[ 15   0  -8  -2  -8 -12   0  -7   0   3 -15   8  -2  14  -1  -1   0  -8
   3  -6  13  -1   2   0  12  11   1  12  11 -13  -2  15  -8   5  -6  -6
   7  -6   6  -3  -3   1  -1  -2  -6   5  -1 -11 -18   2   5 -10   7  -3
  -6  -6  -7   7   1  -6  20  -9  10  -9  12  10  -1  12   1  -4   9   3
  -1   3   4   5  -1  -2  -6  11  -8   3  -2   0  -1  -9 -16   0  -2  -4
 -11  18   2 -15  -7  -3   8   6   4  -4 -10 -21  -7   7   2 -11 -16  -3
  -9  14  -7  -6   2  14  -2   6   5   8  -1   1  -5 -11  -3   2   4  18
  13   1   1  12 -14  -1   4] : (31) [27]
[ 24   1   8  -2   8   2  -1   7   1  -6   4 -16   3  -3   2   6  -2  12
  -1  -1   8  -4   0   6   0  -9  -2  -6  -2  18 -16  -3   3  -6  13   0
 -12 -14  -5  -6   0   4 -17   6   3 -12  12  -2  -7   8 -10   7   2  -3
  -3  -1   1   4   0  -7   3   3 -10  10   5 -11  12   7  -2   5   3   1
  13   1  -8   4   0   6   1   9  -9  -6  -3  -4   2   4   9  -6   1  14
   5   3   1  -8 -19  -3  -1   1   6 -18  -4  -4  -6  -9   1   0   0  -4
   2 -12   2  -5   1  -2   5   0  -2  12  -3  -2  -9   2   9   3  18  -9
  -5   8  -3  -2   3   0  -1] : (23) [20]
[  9  -1   3  -7   4   2  -1  16  -2   1   8 -12  16   0   7  -5   2  10
  -6  -4   8   3   3   1   5 -10  -1 -14   9  18  -7   0   2   2   9  -6
  -1   2 -14  -2  -4  -1  -9  12  -4 -11   4  -2  -3   1  -7  -1   3  -3
  -1   7  -2  -4  -1  -7   2 -12  -2   3   4 -10  16  12  -6   4 -11   2
  10  -1  -6   7  -6   1   2  -6 -15   1  -2   2  -2  -5  -7   3  -4  32
  -3  16   5   0  -6  10   0   3   2 -12   3  -7   3  -6  -1  -3 -14  -4
   1   5  -1 -14   4   7  -6  -7   7  13   3  -5   5 -13  14  27  17 -10
  -3  12   1 -11  -4   5  -3] : (23) [21]
[ 21   2   0   0   3  -3  -5  11  -1  -4  -1 -12   8  17  11 -14  11   7
  -2 -19  17   0   1   4  14   1   1   7  26   2 -14 -12  -4  19  13   6
   1  18  -2  -4  -2   2   6   5 -13  -5  16   9 -13   4  -4  -2   1  -4
  -6  11  -3  -7   7  -8  -7  -6   0 -17 -12 -10  12   8  -7   2   3  -2
  14   8   2  -2  -2  -1   2   7 -21   6  -2  -5  -8 -13   1  -9  -4  27
  -6  11   7 -17 -16   3  -3  10   9  -8  -1 -15   0 -10   2  -2 -19  -3
  -4  24  -3  -6   6   5  -6   1   3  25   3  -1   5  -9   6  24  22 -11
  -7  17   6 -11   3  15  -8] : (23) [21]
[ 13   2   5  -3   0   0 -10  11   0   0  12 -12  16   3  11  -7  12  15
  -6 -10   9   2   3  -5   1  -9  -3 -10  24  29  -4 -14   1   8  11   4
  -1   6 -11  -3   0   3   6  16  -7  -6   2   4  -4  10  -5  -3  -1   3
   0  16  -1  -8   5 -10  -5 -10   0   3  -6 -15  20   9  -5   1  -3  -3
  14  -1  -2   4  -3  -2   4   4 -19   6  -3   2  -7  -8   3   1  -8  32
  -2   7   4   0 -16   4  -6  -2   2  -9   5  -6   6 -12  -2  -4 -18  -5
   4   2  -7 -11   6   6  -7  -5   9  21   3  -9  11  -7   6  30  20 -16
  -6  20   2 -16   5  10  -7] : (23) [21]
[  6   3   2  -1   6  -1  -4   5  -2  -7  10 -15   7   3   6  -7   7  -2
  -4  -4   6  -1   1   2   2  -7   0 -13   9  24  -1  -3   3 -13  14   5
  -4  -3  -5  -2  -4   4  -5   5   1 -10  19   2   1  -3  -5  -1   1  -3
  -5   7  -2  -1   2  -5  -3  -6  -1   6 -18 -13  13   4  -4   3   6  -1
  10   0  -3   5   4  -4   1   1 -14   0   1  -5  -9  -3   3  -7  -4  11
  -2   8   3  -7 -17   4  -2   0   3 -10   3  -4  -2  -7   1  -4 -11  -7
  -9  16   4 -11   2   8   2  -5   3  21   0  -3  -1  -8  -8  11   9  -2
  -1  12   2 -17   0   7  -6] : (23) [21]
[  3   0   2  -8   2 -12   3   6  -4  -8   3   2   5  -3  -3   3 -14  -1
  -8  14  10   0   3  -8  -2  -7   1 -14   3  16  -2  24   0 -19   4 -16
  -4 -30 -17 -11  -6   0 -14  12   8  -9  -1  -4 -15  10  -5  -6  13  -1
  -3  -7  -7   2 -15 -15  42 -13  10  -1  21   0  13  19   0  -2  10   7
   2  -8  -9  12  -6  -6  -2   7  -7  -5  -2   4  -4  -5 -11   2  -3   5
 -11  15  -4 -13  -4 -14   7 -11  -3 -16 -11 -19   0   4  -1 -17 -16  -7
  -6  -2   3 -14 -10  25   5  -2  13  11  -1  -2   0 -16   3  -1  15   9
  13   9  -1  -1 -19   2   7] : (31) [27]
[  9  -1  -4  -3  -4  -4  -5  -8   0   6 -13  -1  10   0   5   8   6  -3
   1   4   8   0   1   4   5   3  -3  -7   7  14   4   6  -5  -5  -7 -12
   5  -4  -9  -1  -3  -3  -4   3  -4   1 -10 -12  -5  10  -3  -5   7  -5
  -1  -1  -3   4  -3  -6   3  -8  12  -4  11   5   6  11   3  -3   2   1
   2   0  -2   5  -3   2  -3   4 -12   2  -2   4  -1  -5 -21   6  -3   6
  -2  14   2  -5  -3   0   2  -1   5 -10  -1  -4  -5   1   0 -11  -8  -4
  -6   1  -6  -3   9  10  -1   2  11   3   1  -9  -2 -10   2  14   8   2
   3   1   2   4  -8  -7  -3] : (31) [24]
[ -2   0  12  -5  22   6   3  26  -3 -21  30 -25   7 -20   6  -4  -6   9
 -14  12  -1   2   3   5  -9 -30   0 -36  -7  49 -12  -6  12 -29  26  -3
 -15 -11 -30  -5  -4  -1 -22  18  13 -28  24  -1  10   4 -19  12   4  -6
   0   4   1  -6 -17  -6   2  -8  -5   8 -12 -23  25   9  -9   7  -7   4
  14  -3 -14   6  -3  -3   6  -8  -9 -12  -4  -5 -11   6   7  -6  -2  31
  12  -2  -6  -7  -8   3  -6 -12  -1 -22   7   5   5 -12   3  -3  -4  -8
  -4   5  18  -4  -1   7   7 -13   0  17   0  -2  -1  -6   6  13  24 -25
 -12  11  -3 -28   5   8  -1] : (23) [20]
[ -5   5   8  -2   4  -3  -4   5  -3   1   5 -12  21  -2   4  -8   7  15
  -2  -3  10  -3  -3  -6   1 -11   1 -15   5  14 -10   1  -1 -13  15  -4
  -3  -3  -2  -5  -3   5  -7  13  -8 -10  20   1   2  -5  -3  -5   3  -2
  -3   8  -1  -2  10  -9  -1  -1 -10   2  -1 -14  12   7  -4   5   8  -9
  11   0  -9   9   3   4   0   1  -7   7   2   4  -2  -5  -3  -7  -7  15
 -14  12   4  -1 -27   2   3  -6   2 -13   0 -16  -2 -13  -2  -3  -7  -3
   3  -9  -6 -19   5  -2 -11  -1  -1  26   3  -5   4 -12  -7  16  10 -13
   6  18   1 -22  -7   9  -4] : (23) [21]
[  3  -2  -1  -5   5  -7   2   0  -4  -1 -12   2  11  -1   2   5  -6  -2
  -3  11  10 -11   2   3   2  -2   2 -12  -2   7  -6  16  -4 -14   1 -20
   4  -8 -16  -7  -6  -2 -13   7  -3  -5   4 -20 -10   9  -7  -6  13 -15
  -3 -12  -4   5  -8  -9  14  -8   8 -16  17   3   5  17   0  -6  10  -1
   6   5  -8   5  -7   0  -5   0  -8  -3  -3   8  -3  -4 -31  -1  -2   6
  -9  15   0 -16  -1  -8   7  -7   3 -19  -9 -17  -8   0   3 -16  -7  -5
  -6  -2  -2  -2   6  21  -4   5   5  11   2  -4  -7 -15   7   6  15  -1
   2   1   0  -2 -13  -5  -1] : (31) [24]
[ -5   2  13  -6  15   4  -1  21  -4  -3   7 -15  11  -4   6  -4  -2  17
  -5  -6   2   0   0  -2  -1 -13  -1 -13   0   9 -22  -7   7  -5  20  -4
  -6  -6 -10  -8  -3   1 -11  14  -3 -17  20   3  -3  -5 -10   5   5  -2
   0   2   0  -7   2  -7  -4   4 -13   3   0 -17  13   4  -4   7   7  -2
  15   3 -10   6  -1   2   1  -8  -4   2   0  -5  -3   2  10  -9  -2  21
  -5   5   4  -6 -14   0  -2  -3   4 -12  -2  -7  -1 -11  -3   6  -4  -3
   5 -13   8 -15   2   3  -5   2  -5  18   0  -5   2  -7  17  12  21 -20
  -8  13   3 -18  -2   6  -3] : (23) [21]
[ 16   5   0   0   3   2  -6   1   5  -6   1 -20  -2   7   9   1   9  13
   3 -15  16   0  -1   0  13   2  -5   8   0   9 -24 -14   6   4  13  14
 -21  -4   9  -7   2   1  -2   9  -3  -5  15  11 -12  -4  -7   8  -3   2
  -3  14  -1  -3  10  -9 -11   7  -7   9  -3 -14  18   4  -2   9   8  -1
  13  -1  -2   6   7   4   6  16 -16   0  -2 -13  -2  -5  23 -14   5  15
   8  18   4  -7 -37   5  -5   8  10 -14  -2  -7  -7  -9   1   1  -5  -1
   2   0   0 -10   4 -11   6   6  -6  18  -5   1  -2   5   6  13  17  -5
  -2  14   1 -10   4  11  -5] : (23) [20]
[ -8   5  15  -2  16   0  -6   6  -1 -19  23 -13  12 -16   5   0  -8  13
 -11  16  11  -3   2  -4  -9 -23  -1 -28  -7  47  -7  -5   9 -31  21   1
 -23 -17 -15 -11  -4   1 -13  23   4 -14  21 -12   5  10 -16   7   3  -3
  -3   7   2  -5  -6 -12  -3  -3  -4   5  -9 -22  23  10  -3   4  12  -3
  13  -5 -13   6   4  -2   7   2  -9  -6  -1   5  -7   5  -1  -7  -5  17
   5   4  -3  -4 -24  -9  -5 -19  -4 -28   0  -6  -2 -15   1 -11  -3  -8
   4 -15   0  -9   1   6   4  -3   1  26   0 -10  -1  -6  -5   5  21 -13
  -5  19  -5 -36   3  12  -4] : (23) [20]
[  1  -1  10  -3   7  -8   5   3  -2  -5   4  -2  15 -11  -9   5  -8   6
  -3  19  -3   0  -4   0  -7 -16   3 -25   0  29   7  25  -7 -23   5 -21
  -1 -31 -20  -6  -7   7 -21   4  11 -12   2 -20   1  17  -3  -9  10   1
  -1 -12  -5   9 -10 -12  43  -8   2   7  15  -4   8  16   0  -8  -1   0
   1  -4 -13  12  -9   0  -2   1   3  -1  -3  10   3   1 -10   4  -4   5
 -11  -4  -2  -4   0 -17   9 -16  -4 -15  -5 -11   2   0  -2 -13  -3  -4
  -5 -16   1 -10  -7  12   2  -7  13   8   0 -10  -7 -11  -6  -3  12  -8
  10   8  -5   4 -10  -8   6] : (31) [24]
[  5   3   0  -6   2   0  -4  18  -4   5   3 -12  12   8   7 -18   8   7
  -2 -22   5   0  -1  -5   8  -2  -1  -2  17  -1 -11  -7   0   9  13   5
   8  14   0   1  -1   6   2   7  -7  -7  15  13  -4 -14  -1  -5  -2  -1
  -1  12  -3  -8  10  -2  -6  -7  -5   2  -9  -9  10   3  -6   8  -2   4
  11   5  -2   2   1  -2  -2  -2 -13   7   2  -8  -7  -8   9  -9  -4  20
 -12  13   5  -4 -15  12   0   9   5   1   3  -9   4  -7  -4   6 -16  -4
  -2  20  10 -17   3   2 -11  -7   1  23   2  -1  10 -11   4  22  10  -7
   1  13   6 -18  -3  10  -4] : (23) [21]
[ 12   3   2  -4  -1  -2  -5   7   1  -1   5 -13  13   8   6 -12   7   6
  -2 -15  14  -1   1   2   7  -3   1  -1  15  10  -3  -7  -1   7  14   6
   3  11   1  -1  -1   3  -6   7  -9  -7  14  11  -2  -8  -2  -3  -3  -2
  -5  14  -1  -4  10  -3 -12  -8  -6   0 -14  -8  12   7  -7   8  -3  -2
  12   5  -2  -1   1   1   0   5 -17   5   3  -2  -5  -9   1  -5  -5  23
  -5  17   8  -2 -18  11   1  12   4  -8   6 -10   1  -8   0  -1 -14 -11
   0  16  -7 -14   5  -3 -10  -5   3  25   2  -1   5  -8   1  23  10  -5
  -1  16   4 -15   3  11  -7] : (23) [21]
[  8   3   7  -5  10  -2  -1  14  -2  -9  11 -15   9  -7   4 -12   0   5
  -6  -5   8   1   2   2  -1 -11   2 -13  13  29  -7   0   7  -9  20  -1
  -5   3 -13  -3   0   8 -10  10   1 -13  17   2   0  -1  -9   1   1  -4
  -2   5  -2  -1  -3  -6   4  -6   0  -7  -9 -15  17   7  -7   5  -2   4
  10   2  -8  -1  -3  -4   3   7 -16  -2   0  -3  -6  -2   8  -9  -5  19
   0   3   1 -11 -17   1  -1  -2   2 -11   2  -4   3  -8   0  -5 -10  -6
  -4  18   3  -6  -2   5   1  -9   1  25  -1   0  -2  -7   1  12  20 -12
  -3  13   0 -20   1  13  -2] : (23) [21]
